Moves between states:
Q980: h>Q930, b>Q149, f>Q549, d>Q266, u>Q57, w>Q507
Q374: h>Q912, b>Q820, f>Q128, d>Q550, u>Q351, w>Q622
Q978: h>Q67, b>Q665, f>Q927, d>Q796, u>Q745, w>Q305
Q56: h>Q195, b>Q527, f>Q494, d>Q128, u>Q506, w>Q991
Q930: h>Q901, b>Q212, f>Q449, d>Q57, u>Q903, w>Q980
Q212: h>Q589, b>Q549, f>Q907, d>Q930, u>Q901, w>Q149
Q308: h>Q963, b>Q948, f>Q534, d>Q927, u>Q318, w>Q794
Q907: h>Q689, b>Q140, f>Q305, d>Q449, u>Q785, w>Q745
Q480: h>Q966, b>Q388, f>Q487, d>Q678, u>Q774, w>Q902
Q288: h>Q955, b>Q811, f>Q459, d>Q646, u>Q487, w>Q786
Q520: h>Q632, b>Q17, f>Q774, d>Q97, u>Q941, w>Q576
Q632: h>Q584, b>Q324, f>Q155, d>Q941, u>Q32, w>Q520
Q774: h>Q155, b>Q966, f>Q843, d>Q324, u>Q777, w>Q678
Q665: h>Q571, b>Q575, f>Q308, d>Q978, u>Q67, w>Q746
Q866: h>Q549, b>Q796, f>Q67, d>Q149, u>Q212, w>Q689
Q97: h>Q941, b>Q520, f>Q324, d>Q869, u>Q775, w>Q950
Q876: h>Q410, b>Q782, f>Q976, d>Q323, u>Q256, w>Q597
Q617: h>Q492, b>Q508, f>Q876, d>Q688, u>Q534, w>Q95
Q966: h>Q768, b>Q627, f>Q855, d>Q774, u>Q155, w>Q480
Q985: h>Q782, b>Q734, f>Q574, d>Q597, u>Q876, w>Q857
Q454: h>Q737, b>Q351, f>Q389, d>Q202, u>Q339, w>Q26
Q323: h>Q256, b>Q876, f>Q835, d>Q492, u>Q55, w>Q508
Q739: h>Q599, b>Q974, f>Q266, d>Q512, u>Q811, w>Q234
Q507: h>Q980, b>Q785, f>Q866, d>Q938, u>Q266, w>Q589
Q951: h>Q479, b>Q266, f>Q930, d>Q599, u>Q459, w>Q974
Q599: h>Q459, b>Q951, f>Q57, d>Q811, u>Q717, w>Q739
Q67: h>Q140, b>Q571, f>Q318, d>Q745, u>Q907, w>Q978
Q393: h>Q10, b>Q407, f>Q26, d>Q764, u>Q574, w>Q339
Q554: h>Q26, b>Q168, f>Q374, d>Q407, u>Q171, w>Q467
Q737: h>Q407, b>Q467, f>Q168, d>Q339, u>Q393, w>Q454
Q256: h>Q95, b>Q410, f>Q653, d>Q55, u>Q363, w>Q323
Q449: h>Q785, b>Q907, f>Q252, d>Q589, u>Q507, w>Q549
Q479: h>Q234, b>Q57, f>Q901, d>Q459, u>Q748, w>Q951
Q775: h>Q527, b>Q941, f>Q584, d>Q991, u>Q56, w>Q869
Q571: h>Q333, b>Q927, f>Q963, d>Q67, u>Q140, w>Q665
Q976: h>Q857, b>Q118, f>Q257, d>Q835, u>Q653, w>Q113
Q843: h>Q902, b>Q855, f>Q585, d>Q768, u>Q211, w>Q627
Q10: h>Q61, b>Q171, f>Q454, d>Q574, u>Q118, w>Q393
Q796: h>Q745, b>Q978, f>Q571, d>Q866, u>Q549, w>Q252
Q113: h>Q976, b>Q574, f>Q61, d>Q782, u>Q835, w>Q734
Q534: h>Q818, b>Q492, f>Q256, d>Q178, u>Q90, w>Q688
Q585: h>Q646, b>Q786, f>Q811, d>Q28, u>Q388, w>Q35
Q903: h>Q974, b>Q901, f>Q507, d>Q234, u>Q739, w>Q57
Q32: h>Q494, b>Q584, f>Q576, d>Q527, u>Q594, w>Q941
Q864: h>Q622, b>Q506, f>Q76, d>Q389, u>Q168, w>Q865
Q820: h>Q865, b>Q429, f>Q56, d>Q374, u>Q912, w>Q647
Q764: h>Q574, b>Q393, f>Q171, d>Q734, u>Q113, w>Q257
Q155: h>Q230, b>Q768, f>Q902, d>Q777, u>Q576, w>Q774
Q333: h>Q305, b>Q318, f>Q920, d>Q140, u>Q252, w>Q571
Q768: h>Q211, b>Q843, f>Q28, d>Q155, u>Q230, w>Q966
Q622: h>Q374, b>Q647, f>Q429, d>Q168, u>Q550, w>Q864
Q855: h>Q28, b>Q35, f>Q786, d>Q843, u>Q902, w>Q487
Q28: h>Q388, b>Q585, f>Q288, d>Q902, u>Q480, w>Q855
Q860: h>Q734, b>Q257, f>Q393, d>Q857, u>Q985, w>Q118
Q195: h>Q76, b>Q594, f>Q869, d>Q506, u>Q647, w>Q56
Q647: h>Q820, b>Q76, f>Q991, d>Q622, u>Q374, w>Q506
Q594: h>Q703, b>Q494, f>Q97, d>Q195, u>Q76, w>Q527
Q835: h>Q653, b>Q976, f>Q860, d>Q410, u>Q898, w>Q782
Q898: h>Q508, b>Q653, f>Q985, d>Q95, u>Q617, w>Q410
Q95: h>Q617, b>Q898, f>Q597, d>Q363, u>Q688, w>Q256
Q429: h>Q128, b>Q991, f>Q527, d>Q820, u>Q865, w>Q76
Q372: h>Q786, b>Q748, f>Q739, d>Q35, u>Q585, w>Q717
Q885: h>Q948, b>Q363, f>Q617, d>Q794, u>Q308, w>Q818
Q494: h>Q869, b>Q950, f>Q520, d>Q594, u>Q703, w>Q32
Q252: h>Q796, b>Q305, f>Q665, d>Q689, u>Q866, w>Q140
Q734: h>Q113, b>Q764, f>Q10, d>Q985, u>Q782, w>Q860
Q410: h>Q898, b>Q835, f>Q857, d>Q256, u>Q95, w>Q876
Q234: h>Q739, b>Q903, f>Q938, d>Q748, u>Q512, w>Q479
Q955: h>Q35, b>Q717, f>Q748, d>Q487, u>Q855, w>Q288
Q794: h>Q308, b>Q885, f>Q688, d>Q575, u>Q927, w>Q90
Q512: h>Q811, b>Q739, f>Q951, d>Q786, u>Q288, w>Q748
Q948: h>Q178, b>Q688, f>Q492, d>Q308, u>Q963, w>Q885
Q549: h>Q449, b>Q745, f>Q140, d>Q212, u>Q589, w>Q866
Q811: h>Q717, b>Q599, f>Q479, d>Q288, u>Q955, w>Q512
Q865: h>Q864, b>Q128, f>Q195, d>Q912, u>Q389, w>Q820
Q257: h>Q764, b>Q339, f>Q407, d>Q860, u>Q734, w>Q61
Q653: h>Q597, b>Q857, f>Q734, d>Q898, u>Q508, w>Q835
Q646: h>Q487, b>Q288, f>Q717, d>Q388, u>Q627, w>Q585
Q61: h>Q257, b>Q202, f>Q737, d>Q118, u>Q860, w>Q10
Q202: h>Q339, b>Q454, f>Q467, d>Q61, u>Q257, w>Q171
Q467: h>Q554, b>Q389, f>Q622, d>Q737, u>Q407, w>Q351
Q786: h>Q288, b>Q512, f>Q599, d>Q585, u>Q646, w>Q372
Q857: h>Q985, b>Q860, f>Q764, d>Q653, u>Q597, w>Q976
Q168: h>Q550, b>Q622, f>Q820, d>Q554, u>Q26, w>Q389
Q689: h>Q866, b>Q252, f>Q978, d>Q785, u>Q149, w>Q907
Q324: h>Q777, b>Q774, f>Q768, d>Q632, u>Q584, w>Q17
Q266: h>Q57, b>Q980, f>Q212, d>Q951, u>Q479, w>Q938
Q901: h>Q938, b>Q589, f>Q785, d>Q903, u>Q974, w>Q930
Q912: h>Q389, b>Q865, f>Q506, d>Q351, u>Q467, w>Q374
Q407: h>Q171, b>Q554, f>Q550, d>Q393, u>Q10, w>Q737
Q938: h>Q266, b>Q507, f>Q149, d>Q974, u>Q951, w>Q901
Q688: h>Q534, b>Q617, f>Q323, d>Q948, u>Q178, w>Q363
Q459: h>Q748, b>Q479, f>Q903, d>Q717, u>Q372, w>Q599
Q57: h>Q903, b>Q930, f>Q589, d>Q479, u>Q234, w>Q266
Q230: h>Q17, b>Q211, f>Q480, d>Q576, u>Q520, w>Q155
Q748: h>Q512, b>Q234, f>Q974, d>Q372, u>Q786, w>Q459
Q974: h>Q951, b>Q938, f>Q980, d>Q739, u>Q599, w>Q903
Q211: h>Q678, b>Q902, f>Q388, d>Q230, u>Q17, w>Q768
Q389: h>Q168, b>Q864, f>Q647, d>Q467, u>Q554, w>Q912
Q574: h>Q118, b>Q10, f>Q202, d>Q113, u>Q976, w>Q764
Q782: h>Q835, b>Q113, f>Q118, d>Q876, u>Q410, w>Q985
Q363: h>Q688, b>Q95, f>Q508, d>Q885, u>Q948, w>Q55
Q140: h>Q252, b>Q333, f>Q746, d>Q907, u>Q689, w>Q67
Q869: h>Q775, b>Q97, f>Q632, d>Q703, u>Q991, w>Q494
Q941: h>Q32, b>Q632, f>Q777, d>Q775, u>Q527, w>Q97
Q597: h>Q876, b>Q985, f>Q113, d>Q508, u>Q323, w>Q653
Q35: h>Q585, b>Q372, f>Q512, d>Q855, u>Q28, w>Q955
Q576: h>Q520, b>Q230, f>Q678, d>Q950, u>Q97, w>Q777
Q178: h>Q90, b>Q534, f>Q55, d>Q963, u>Q920, w>Q948
Q746: h>Q665, b>Q920, f>Q794, d>Q305, u>Q978, w>Q318
Q508: h>Q323, b>Q597, f>Q782, d>Q617, u>Q492, w>Q898
Q745: h>Q907, b>Q67, f>Q333, d>Q549, u>Q449, w>Q796
Q55: h>Q363, b>Q256, f>Q898, d>Q818, u>Q885, w>Q492
Q506: h>Q647, b>Q195, f>Q703, d>Q864, u>Q622, w>Q128
Q777: h>Q576, b>Q155, f>Q211, d>Q584, u>Q950, w>Q324
Q90: h>Q794, b>Q818, f>Q363, d>Q920, u>Q575, w>Q178
Q678: h>Q774, b>Q480, f>Q627, d>Q17, u>Q324, w>Q211
Q305: h>Q978, b>Q746, f>Q575, d>Q252, u>Q796, w>Q333
Q927: h>Q318, b>Q308, f>Q178, d>Q571, u>Q333, w>Q575
Q388: h>Q627, b>Q646, f>Q955, d>Q480, u>Q966, w>Q28
Q717: h>Q372, b>Q459, f>Q234, d>Q955, u>Q35, w>Q811
Q487: h>Q855, b>Q955, f>Q372, d>Q627, u>Q843, w>Q646
Q318: h>Q746, b>Q963, f>Q90, d>Q333, u>Q305, w>Q927
Q589: h>Q507, b>Q449, f>Q689, d>Q901, u>Q938, w>Q212
Q339: h>Q393, b>Q737, f>Q554, d>Q257, u>Q764, w>Q202
Q550: h>Q351, b>Q374, f>Q865, d>Q26, u>Q454, w>Q168
Q627: h>Q843, b>Q487, f>Q35, d>Q966, u>Q768, w>Q388
Q527: h>Q594, b>Q32, f>Q950, d>Q56, u>Q195, w>Q775
Q963: h>Q920, b>Q178, f>Q818, d>Q318, u>Q746, w>Q308
Q149: h>Q212, b>Q866, f>Q745, d>Q980, u>Q930, w>Q785
Q171: h>Q202, b>Q26, f>Q351, d>Q10, u>Q61, w>Q407
Q902: h>Q480, b>Q28, f>Q646, d>Q211, u>Q678, w>Q843
Q128: h>Q506, b>Q56, f>Q594, d>Q865, u>Q864, w>Q429
Q991: h>Q56, b>Q775, f>Q32, d>Q429, u>Q128, w>Q703
Q584: h>Q950, b>Q777, f>Q230, d>Q32, u>Q494, w>Q632
Q26: h>Q454, b>Q550, f>Q912, d>Q171, u>Q202, w>Q554
Q76: h>Q429, b>Q703, f>Q775, d>Q647, u>Q820, w>Q195
Q785: h>Q149, b>Q689, f>Q796, d>Q507, u>Q980, w>Q449
Q351: h>Q467, b>Q912, f>Q864, d>Q454, u>Q737, w>Q550
Q703: h>Q991, b>Q869, f>Q941, d>Q76, u>Q429, w>Q594
Q950: h>Q97, b>Q576, f>Q17, d>Q494, u>Q869, w>Q584
Q818: h>Q885, b>Q55, f>Q95, d>Q90, u>Q794, w>Q534
Q17: h>Q324, b>Q678, f>Q966, d>Q520, u>Q632, w>Q230
Q492: h>Q55, b>Q323, f>Q410, d>Q534, u>Q818, w>Q617
Q575: h>Q927, b>Q794, f>Q948, d>Q665, u>Q571, w>Q920
Q920: h>Q575, b>Q90, f>Q885, d>Q746, u>Q665, w>Q963
Q118: h>Q860, b>Q61, f>Q339, d>Q976, u>Q857, w>Q574

The rows follow the links: the fewer symbols apart two states are, the more alike their rows tend to be.

Each row is also shifted at random along 9 hidden directions that mean nothing.

Some states, each with a row of numbers:
Q974 [79,75,54,-24,93,-17,-33,-51,-23,-49,-3,2,-117,-76,68,-16,-15,31,-25,22,-67,-9,20,-6,21,118,21,-41,-33,-12,37,42,65,-15,137,-115,-175,9,132,-77,65,26,29,9,47,26,78,-133,43,-28]
Q113 [-4,-20,16,-131,57,1,4,74,-28,17,71,79,110,-38,-175,59,-4,-29,-8,-2,108,53,-9,-90,109,57,18,-83,67,-32,-15,-57,-31,12,-34,72,351,-83,-105,65,-45,-47,-34,-44,9,31,-22,5,-136,45]
Q678 [-28,-88,-110,154,-31,-5,16,-64,9,6,-19,76,-36,-159,-24,36,10,-2,-40,-18,-91,89,55,215,38,-56,-71,-125,-55,24,-45,26,-46,6,-216,72,-147,129,-251,-27,-22,51,80,73,-60,-32,-53,92,-110,-4]
Q688 [48,-42,66,-105,78,26,13,77,-8,-1,15,-16,77,62,35,-2,-19,19,-9,15,68,13,-26,-35,189,-125,20,28,55,16,80,-66,16,38,23,-45,100,-20,235,33,28,-29,-63,-36,61,66,24,82,3,10]
Q818 [-10,-110,1,-29,65,-13,42,40,-56,16,46,170,-6,36,-110,51,-32,76,-5,-19,34,88,43,7,48,147,66,-3,55,-46,81,-121,76,67,-87,-129,59,20,8,5,41,-74,-31,-17,57,42,-12,-23,-64,28]
Q599 [-186,-18,24,67,47,1,-13,-32,20,-11,-40,161,-69,94,178,75,-28,46,-36,32,-111,108,-16,62,150,-152,-91,-53,-55,24,45,56,23,10,-76,-16,-89,60,41,-54,18,52,54,44,-26,23,16,36,-96,-7]
Q627 [-332,-20,-17,72,-67,2,-27,-82,53,-72,-34,59,-1,136,4,23,-67,-35,10,86,-38,-40,11,-67,-158,58,-36,80,-66,-6,-98,10,-58,-64,-48,20,33,4,-81,-33,-50,56,62,39,-60,4,2,-18,13,-47]
Q768 [311,-2,-81,67,-65,8,9,-88,-10,-51,12,-96,-33,-154,-105,-45,-6,-39,-26,32,-39,-68,82,59,-111,42,-14,-37,-30,17,-97,-5,-50,-57,-99,90,-51,71,-191,-45,9,66,68,63,3,18,6,38,25,-41]
Q903 [-190,98,70,-20,13,-29,-21,-72,-43,-47,20,-54,-129,-129,-30,-23,2,0,-18,21,-50,-90,49,-75,-138,207,40,-28,-30,-28,-16,49,60,-50,119,-62,-77,-34,-15,-85,41,18,19,18,38,11,66,-139,21,-32]
Q703 [126,-41,-114,106,-37,-5,-4,-24,26,23,-12,104,-1,29,-85,-9,11,-3,21,-35,-23,115,-7,113,-50,69,-13,-19,-14,-18,-49,0,-40,9,-69,63,-55,62,-185,22,-43,-2,54,12,-76,-68,-66,-74,47,23]
Q61 [-56,11,8,12,-62,31,-17,82,14,73,-1,-36,64,119,-107,-78,56,-30,34,-51,56,119,-90,10,152,-159,14,45,65,5,34,8,-18,26,9,181,254,-38,132,58,-35,-25,-36,-39,-38,-52,-69,-7,112,49]
Q256 [-253,37,78,-110,84,-25,-7,84,-30,62,20,-14,29,-144,35,52,52,3,-10,-65,47,4,-43,-25,136,-6,22,-97,31,-11,81,42,42,45,97,-62,57,-97,89,37,-9,-59,-76,-60,17,-22,5,12,-146,44]
Q717 [-11,155,38,25,23,-46,-46,-64,-54,9,9,2,-186,-207,-9,9,50,8,-36,-31,-115,10,14,-16,-28,155,2,-135,-50,-30,15,142,80,-33,105,-6,-60,-43,-53,-99,39,37,52,19,2,-39,42,-168,-77,-3]
Q10 [33,-25,-55,37,-102,-20,25,55,-19,91,-2,-56,33,-60,-71,20,52,-5,28,-77,38,-37,-14,-12,-78,3,42,33,20,-10,30,3,17,37,-66,-8,106,-65,-24,46,-24,-50,-49,-31,-17,-72,-70,92,-98,28]
Q782 [-102,-96,-50,134,-100,-6,52,62,-11,116,-35,4,-21,100,2,-51,63,67,50,-118,-4,77,-24,139,-35,-56,60,112,38,-3,111,-41,79,97,-72,-61,-154,55,95,37,24,-83,-59,-19,-11,-92,-91,40,102,40]
Q617 [-146,4,37,-35,3,-19,29,38,-59,43,48,17,-37,-24,-146,-39,39,36,24,-68,50,24,17,-15,-79,197,94,13,70,-52,44,-54,78,36,60,-43,15,-23,-43,11,26,-89,-57,-33,39,-22,-15,-134,76,39]
Q506 [-64,24,-56,58,-2,-17,-56,29,47,68,-58,-35,27,-112,51,-3,63,-39,17,-71,-21,68,-85,107,106,-63,-15,-54,-40,9,27,112,-37,30,72,7,-69,-33,114,42,-63,4,2,-40,-88,-121,-53,-1,-39,23]
Q508 [-34,-31,7,-14,-78,-24,45,66,-35,78,-8,-111,31,-63,45,53,28,20,13,-52,40,-142,7,-75,-77,-51,48,70,12,8,79,-14,56,43,-55,-124,58,-89,108,28,19,-52,-88,-32,41,-18,-20,194,-165,3]
Q234 [-19,-8,37,-33,27,13,-8,-64,14,-102,-7,-23,-5,31,67,16,-80,-9,-26,107,-20,-108,46,-84,-42,8,-17,43,-41,17,-38,-28,-19,-54,-2,-65,-20,12,72,-53,25,60,29,35,41,91,73,49,-10,-65]
Q288 [-14,-18,-18,63,6,-5,-11,-71,30,-57,-38,91,-54,107,116,40,-63,26,-8,63,-76,-11,20,-5,-70,25,-37,44,-67,5,-19,9,4,-25,-28,-85,-142,47,8,-53,14,47,59,38,-15,26,31,-14,-3,-41]
Q860 [24,-26,-9,-14,82,-1,-3,86,-2,78,15,179,22,105,-42,1,41,47,25,-84,31,232,-71,96,182,4,12,-54,64,-32,74,-18,31,81,37,24,23,19,6,61,-14,-78,-24,-53,-31,-52,-56,-135,52,82]
Q869 [94,87,-33,19,-18,-1,-42,-4,38,22,-16,19,12,13,29,11,34,-47,8,-13,-25,59,-62,6,30,-76,-72,-68,-27,8,-63,102,-63,-30,35,153,68,-27,-131,20,-59,36,45,-2,-82,-58,-26,-52,-21,22]
Q775 [-239,-78,-59,50,-7,29,-34,-5,113,-32,-74,-24,143,48,119,7,-27,-71,12,42,15,11,-57,98,85,-198,-81,24,-58,52,-67,27,-144,-12,-36,52,-72,39,51,62,-101,51,23,0,-98,-35,-36,136,7,-22]
Q407 [27,-43,-61,64,-11,6,14,53,37,74,-34,4,41,66,40,-61,59,18,48,-94,23,106,-58,168,26,-61,11,34,28,7,34,-5,-13,67,38,12,-209,65,4,74,-27,-57,-32,-33,-52,-94,-70,-45,159,50]
Q32 [183,139,-12,-28,11,-24,-105,-8,59,-4,-64,-86,3,-13,101,7,0,-59,27,18,-14,-73,-96,-131,-21,57,8,43,-76,-10,-5,137,-28,-36,231,-81,42,-146,282,0,-43,45,18,-60,-53,-72,31,-83,-23,-26]
Q734 [-7,-77,-50,86,-54,-11,29,86,-6,120,-22,155,7,179,3,46,32,69,36,-90,-3,151,-56,54,68,-81,12,56,35,-17,107,-23,63,93,-112,-26,71,0,52,46,-3,-70,-33,-33,-36,-68,-93,37,-52,60]
Q991 [122,-14,-114,76,-59,-26,3,-43,25,6,-14,45,-4,8,-67,1,-3,-8,43,-23,0,-17,16,26,-249,219,25,43,-31,-35,-78,-7,-31,-9,2,-44,-126,14,-210,22,-43,-19,33,-4,-60,-76,-42,-104,48,1]
Q57 [-46,93,87,-59,21,1,-9,-52,-26,-62,24,-68,-71,-48,35,-14,-15,-11,-30,56,-33,-90,35,-91,-42,24,-14,-28,-13,6,-30,35,21,-61,70,23,3,-20,-17,-66,41,42,18,31,48,64,75,-43,12,-35]
Q646 [-213,49,17,110,-65,11,-46,-45,20,3,-36,66,-84,115,24,-8,6,-11,-17,27,-107,108,-42,5,94,-150,-71,-9,-44,14,-7,100,0,-35,-60,155,127,11,41,-65,-10,78,73,46,-61,-20,-15,-24,3,-9]
Q653 [149,70,52,-83,16,-6,-17,100,-40,82,32,12,13,31,-61,14,47,11,6,-53,46,70,-69,-100,164,-59,31,-25,64,-20,90,27,55,37,56,50,300,-116,152,30,12,-44,-52,-58,23,-13,-16,-21,-72,53]
Q739 [-25,61,89,-86,138,30,-30,-24,23,-78,7,53,-3,21,151,23,-35,-10,-55,81,-43,58,-15,7,224,-174,-106,-121,-18,39,-25,48,-41,-41,52,89,-24,42,3,-34,11,71,44,32,10,89,76,-15,-9,-12]
Q372 [56,-22,-8,-59,116,-10,-7,-84,-3,-108,14,-57,0,-305,34,37,-49,-32,-63,67,-21,-115,94,57,-4,112,-20,-135,-60,18,-64,-3,-50,-43,7,-107,-211,51,-90,-44,11,58,42,38,39,70,79,49,-111,-59]
Q55 [-48,-13,41,-37,-2,-3,27,46,-43,33,29,-34,-13,17,-78,-52,23,34,21,-45,50,-4,6,-18,-27,85,83,55,63,-25,64,-60,70,38,52,-57,6,-16,90,12,39,-70,-63,-31,54,0,-4,-55,92,20]
Q512 [-221,17,31,35,31,-5,-19,-59,20,-42,-29,41,-60,3,127,27,-25,8,-25,41,-78,0,7,25,13,-35,-53,-30,-59,17,-11,55,0,-25,10,-28,-143,36,4,-54,7,50,42,37,-16,15,36,-10,-24,-29]
Q67 [-143,19,98,-75,15,5,19,5,-50,-28,52,61,-35,96,-53,28,-33,27,-21,46,14,-14,32,-141,1,31,10,12,39,-18,13,-47,54,-20,-27,18,205,-38,-18,-37,41,-8,-14,14,62,86,40,-22,-36,-1]
Q885 [-63,39,107,-134,67,15,16,62,-25,1,48,20,31,100,10,-2,0,18,1,4,65,14,-21,-94,81,-34,7,-3,70,-7,30,-39,30,8,80,29,124,-41,27,25,22,-43,-55,-32,52,58,34,-49,39,30]
Q855 [133,7,-24,42,33,11,-19,-60,29,-53,-27,-2,-31,-37,97,-4,-23,-9,-28,44,-67,9,16,76,49,-73,-61,-46,-52,31,-34,38,-36,-30,-12,17,-155,73,-13,-40,9,69,61,44,-13,21,30,16,18,-34]
Q820 [-22,-28,-63,-27,38,-20,-60,20,43,0,-16,82,99,-36,-76,75,-29,-52,12,18,48,33,-51,-55,51,108,11,-24,-32,-31,-25,16,-69,5,17,-51,194,-95,68,51,-88,0,17,-52,-65,-43,-30,-5,-148,4]
Q520 [129,-78,-128,149,-41,-31,-58,-35,53,13,-103,56,-19,-8,73,66,-43,8,9,11,-80,8,-32,37,6,37,19,81,-113,-5,65,49,4,30,-59,-213,-66,-29,312,-25,-20,48,50,-10,-58,-73,-32,93,-142,-48]
Q410 [-333,16,22,24,-102,-44,31,55,-44,108,-1,-45,-34,-36,-25,28,66,26,38,-99,21,-72,-14,-65,-167,91,69,58,19,-32,67,25,86,43,9,-85,35,-100,-8,21,-2,-86,-81,-41,0,-85,-49,18,-92,33]
Q774 [132,83,-27,-12,54,-39,-78,-45,39,-33,-47,31,-33,-63,113,79,-36,-24,-4,41,-53,-60,-35,-92,-41,128,-14,-21,-99,-19,-12,104,-14,-33,128,-148,-41,-94,128,-29,-27,53,49,-24,-39,-33,43,-62,-137,-35]

Start, symbols taken left to right, then the state you end at.
Answer with the state's name.
[-79,60,84,-58,27,30,-8,-46,6,-82,18,-33,-14,42,62,-7,-38,-26,-39,90,-24,-47,21,-71,43,-116,-67,-28,-10,32,-61,18,-32,-69,9,110,62,16,-44,-47,17,68,34,47,25,90,68,15,25,-33]
f u d h b w => Q974
[-161,-44,-57,24,-8,-9,-38,39,57,36,-49,-3,95,-8,3,17,9,-39,34,-29,42,22,-69,28,34,5,17,35,-23,-6,11,24,-53,31,37,-55,23,-53,135,67,-77,-20,-21,-54,-71,-83,-53,31,-36,10]
b b w d f h b f => Q32
[118,67,-61,57,-83,-22,-66,4,19,48,-26,27,-14,44,-98,18,16,-38,28,-15,-16,37,-66,-97,-32,66,16,36,-34,-34,-9,84,-11,-18,23,47,257,-113,84,2,-51,21,33,-32,-71,-83,-47,-61,-65,9]
d w d h b u => Q864
[-106,39,82,-32,1,-16,50,48,-36,59,3,20,-52,87,185,54,31,70,3,-47,-22,-37,-12,-45,-28,-103,-18,16,19,11,83,20,92,37,19,-71,-101,-21,-7,-6,53,-48,-60,-7,42,9,18,42,-62,28]
w d f w h b => Q818
[-13,-99,-53,-9,-44,17,11,45,44,2,-13,0,137,145,-61,-9,-36,-21,48,14,100,-23,-25,-37,-61,14,39,136,27,-7,-21,-94,-56,20,-34,-35,104,-23,66,80,-52,-41,-41,-41,-22,-9,-46,63,54,2]
h h b f h h => Q554
[-314,-20,88,11,34,23,-2,65,-23,52,1,45,-33,92,-17,-62,42,43,-2,-49,-8,170,-53,77,249,-139,23,1,62,3,124,-6,72,60,19,52,59,28,235,-5,36,-36,-42,-17,19,-5,-21,-41,107,40]
w b d u b b => Q885
[146,-46,-95,47,64,-13,-65,-64,25,-58,-16,84,-11,-115,-146,-10,-45,-27,-8,34,-23,82,16,70,39,227,39,-44,-48,-39,-29,-6,-38,-9,17,-74,-15,23,77,-23,-28,38,78,-4,-35,-23,-3,-115,5,-27]
d f w u f b => Q480
[-95,-67,-67,134,-111,-31,9,-85,9,-25,-66,-39,-60,-67,101,83,-52,10,-16,47,-93,-170,64,-29,-199,31,-4,88,-113,17,2,24,22,-22,-147,-186,-118,-7,69,-72,15,58,37,50,-3,-6,7,192,-192,-80]
w w u h f h d b => Q786
[85,4,71,-87,15,7,63,22,-71,-3,63,-42,-9,-86,2,43,2,25,-48,12,16,-77,69,-56,38,-96,-20,-70,46,22,19,-43,40,-6,-100,38,97,2,-122,-21,59,-6,-35,30,89,99,40,132,-130,2]
b f f h u u => Q963
[165,47,39,39,-25,20,5,-41,-38,-22,23,49,-106,87,-19,-17,-11,28,-40,40,-83,64,28,-19,80,-115,-46,-27,6,14,7,15,43,-33,-91,134,114,49,-36,-81,64,59,57,63,33,67,26,-12,22,-10]
d h u u h d h d => Q966
[-6,-1,54,64,30,21,-6,-20,-21,-14,1,179,-126,259,-1,-44,-27,83,-9,25,-83,189,-12,27,128,-34,-3,43,24,-16,75,-26,89,17,-16,34,8,84,130,-74,75,14,45,34,26,45,17,-150,163,8]
b w h b h u d u => Q903
[80,5,-8,114,-64,9,-6,-72,-21,-26,-28,-98,-124,-48,-16,-89,3,15,-19,16,-92,-23,43,68,-20,-19,24,49,-32,18,29,18,49,-20,-29,-7,-125,69,152,-92,68,57,40,53,36,8,21,5,115,-49]
w d u b b u => Q372
[120,18,-80,108,-91,3,-35,-70,7,-18,-9,-39,-52,-44,-183,-83,9,-42,11,6,-35,27,16,36,-97,123,30,23,-23,-19,-69,23,-30,-42,-20,100,51,23,-53,-35,-19,45,68,26,-42,-49,-32,-98,115,-20]
f b f b h => Q35
